Look-ups in named tables: a row name and a column name give one cell, copied from the table.

taf:
	vudug	lan	tavev	seke	potiver	tanor	beze	zaz
suvuteb	0.35	0.42	0.57	0.41	0.56	0.37	0.34	0.43
pogal	0.38	0.51	0.54	0.69	0.34	0.47	0.46	0.42
tilu	0.03	0.41	0.29	0.63	0.52	0.14	0.42	0.58
sus	0.42	0.48	0.52	0.32	0.09	0.62	0.42	0.26
nid	0.29	0.61	0.37	0.56	0.56	0.50	0.33	0.51
gak	0.53	0.43	0.45	0.45	0.25	0.40	0.43	0.34
bur	0.64	0.35	0.53	0.52	0.29	0.31	0.75	0.33
zev	0.45	0.50	0.60	0.34	0.24	0.62	0.41	0.26
napem	0.37	0.46	0.32	0.50	0.39	0.35	0.18	0.54
tem	0.55	0.44	0.29	0.26	0.62	0.31	0.66	0.38
boduri	0.10	0.52	0.73	0.76	0.32	0.34	0.32	0.44

What is the tanor of tem in taf?
0.31
What is the vudug of boduri in taf?
0.10
What is the zaz of boduri in taf?
0.44
What is the zaz of gak in taf?
0.34
What is the beze of bur in taf?
0.75
What is the tanor of zev in taf?
0.62
What is the tanor of sus in taf?
0.62
What is the tavev of sus in taf?
0.52
What is the lan of tilu in taf?
0.41
What is the seke of pogal in taf?
0.69

Table luvep
cols = zifo, megamus, tinu, zis, fup, gofeb, davivok, gipus, faveme, niz
kub: [870, 286, 557, 281, 656, 815, 243, 378, 651, 562]
ler: [384, 420, 413, 715, 555, 390, 619, 472, 466, 606]
bamuvab: [300, 757, 769, 484, 431, 448, 455, 592, 438, 281]
sug: [466, 731, 653, 502, 680, 464, 592, 523, 304, 56]
dono: [651, 412, 318, 323, 423, 176, 655, 368, 426, 757]
vid: [763, 408, 649, 350, 613, 448, 563, 418, 553, 662]
pip: [563, 279, 531, 606, 407, 539, 412, 356, 722, 329]

What is the zifo of pip in luvep?
563
What is the niz of pip in luvep?
329
What is the faveme of bamuvab in luvep?
438
What is the niz of vid in luvep?
662
What is the zifo of bamuvab in luvep?
300
What is the megamus of ler in luvep?
420
What is the tinu of ler in luvep?
413
What is the fup of dono in luvep?
423
What is the gipus of pip in luvep?
356
What is the davivok of ler in luvep?
619

Table tira
,burupi,suteveg,gogik,bomo,teb,disarek
pak,223,151,116,66,86,100
gel,216,136,170,88,80,54
bek,156,202,119,40,151,133

pak, burupi -> 223
gel, burupi -> 216
pak, suteveg -> 151
gel, suteveg -> 136
gel, disarek -> 54
pak, gogik -> 116
gel, gogik -> 170
bek, bomo -> 40
bek, suteveg -> 202

bur:
|  | bim | kug | tafe | maka | fidibu |
|---|---|---|---|---|---|
| big | 357 | 523 | 206 | 533 | 521 |
| lamarib | 430 | 684 | 240 | 349 | 443 |
| vuk | 24 | 252 | 820 | 687 | 567 |

fidibu of big = 521
maka of lamarib = 349
tafe of big = 206
kug of lamarib = 684
kug of vuk = 252
tafe of lamarib = 240
bim of big = 357
tafe of vuk = 820
bim of vuk = 24
fidibu of vuk = 567
kug of big = 523
bim of lamarib = 430
maka of big = 533
maka of vuk = 687
fidibu of lamarib = 443

tira =
        rok  neduvab  zigir  bovor  zoseze  fabon  merud  nava  seradod  pevup
levo     64      737   -103     77     549     84    -25   594      136   -212
giva   -176       23    281    -84      96   -295    401   -14     -426    -21
bateb  -550      279    154    473    -291    413    326  -165      -85    449

What is the merud of giva in tira?
401
What is the neduvab of giva in tira?
23
What is the bovor of giva in tira?
-84
What is the rok of levo in tira?
64
What is the zigir of levo in tira?
-103
What is the fabon of giva in tira?
-295
What is the neduvab of levo in tira?
737
What is the zoseze of levo in tira?
549
What is the rok of bateb in tira?
-550
What is the fabon of bateb in tira?
413
What is the rok of giva in tira?
-176

lasus:
         girevun   zos  lutelo
medunug     3579  3370    3548
dor         7804   836    2977
keva        3868  3517    3703

lutelo of medunug: 3548
zos of dor: 836
lutelo of dor: 2977
girevun of dor: 7804
girevun of keva: 3868
zos of medunug: 3370
zos of keva: 3517
girevun of medunug: 3579
lutelo of keva: 3703

numonek
columns: kuv, muv, zekot
fif: [144, 113, 115]
mam: [78, 149, 109]
rig: [72, 64, 89]
saniki: [129, 75, 85]
fovim: [38, 83, 202]
gemipog: [144, 167, 148]

muv of saniki is 75
muv of fovim is 83
kuv of saniki is 129
zekot of fif is 115
zekot of mam is 109
muv of mam is 149
zekot of fovim is 202
muv of fif is 113
kuv of gemipog is 144
Which row has the largest muv? gemipog

Table mopifu
           rar    gor  zilebo  bovamu    ros  pileg    nol  tisosu
pogerak    5.5   -6.1    19.1    32.1  -23.0   -7.5   12.6    20.5
dovusi   -30.8   -6.1    19.1    66.4  -39.1  -47.3  -17.1     4.9
bav        7.7   25.2   -19.6    -9.1   18.9  -58.1   42.3    20.5
giruma    14.1   53.4    19.1    59.6   22.1  -18.3   12.6     8.8
davedaf  -30.8   47.2    21.1    66.4  -42.3   25.1    2.7    86.7
rifo      -3.0  -12.3   -21.6    -9.1   22.1  -11.1  -22.0     1.1

What is the bovamu of bav in mopifu?
-9.1
What is the rar of davedaf in mopifu?
-30.8
What is the nol of dovusi in mopifu?
-17.1
What is the pileg of dovusi in mopifu?
-47.3
What is the zilebo of pogerak in mopifu?
19.1
What is the tisosu of pogerak in mopifu?
20.5
What is the bovamu of dovusi in mopifu?
66.4
What is the bovamu of pogerak in mopifu?
32.1
What is the zilebo of bav in mopifu?
-19.6
What is the nol of davedaf in mopifu?
2.7
What is the gor of rifo in mopifu?
-12.3
What is the nol of pogerak in mopifu?
12.6
What is the ros of giruma in mopifu?
22.1
What is the ros of bav in mopifu?
18.9
What is the rar of dovusi in mopifu?
-30.8
What is the gor of giruma in mopifu?
53.4
What is the gor of pogerak in mopifu?
-6.1
What is the rar of pogerak in mopifu?
5.5
What is the nol of giruma in mopifu?
12.6
What is the zilebo of rifo in mopifu?
-21.6

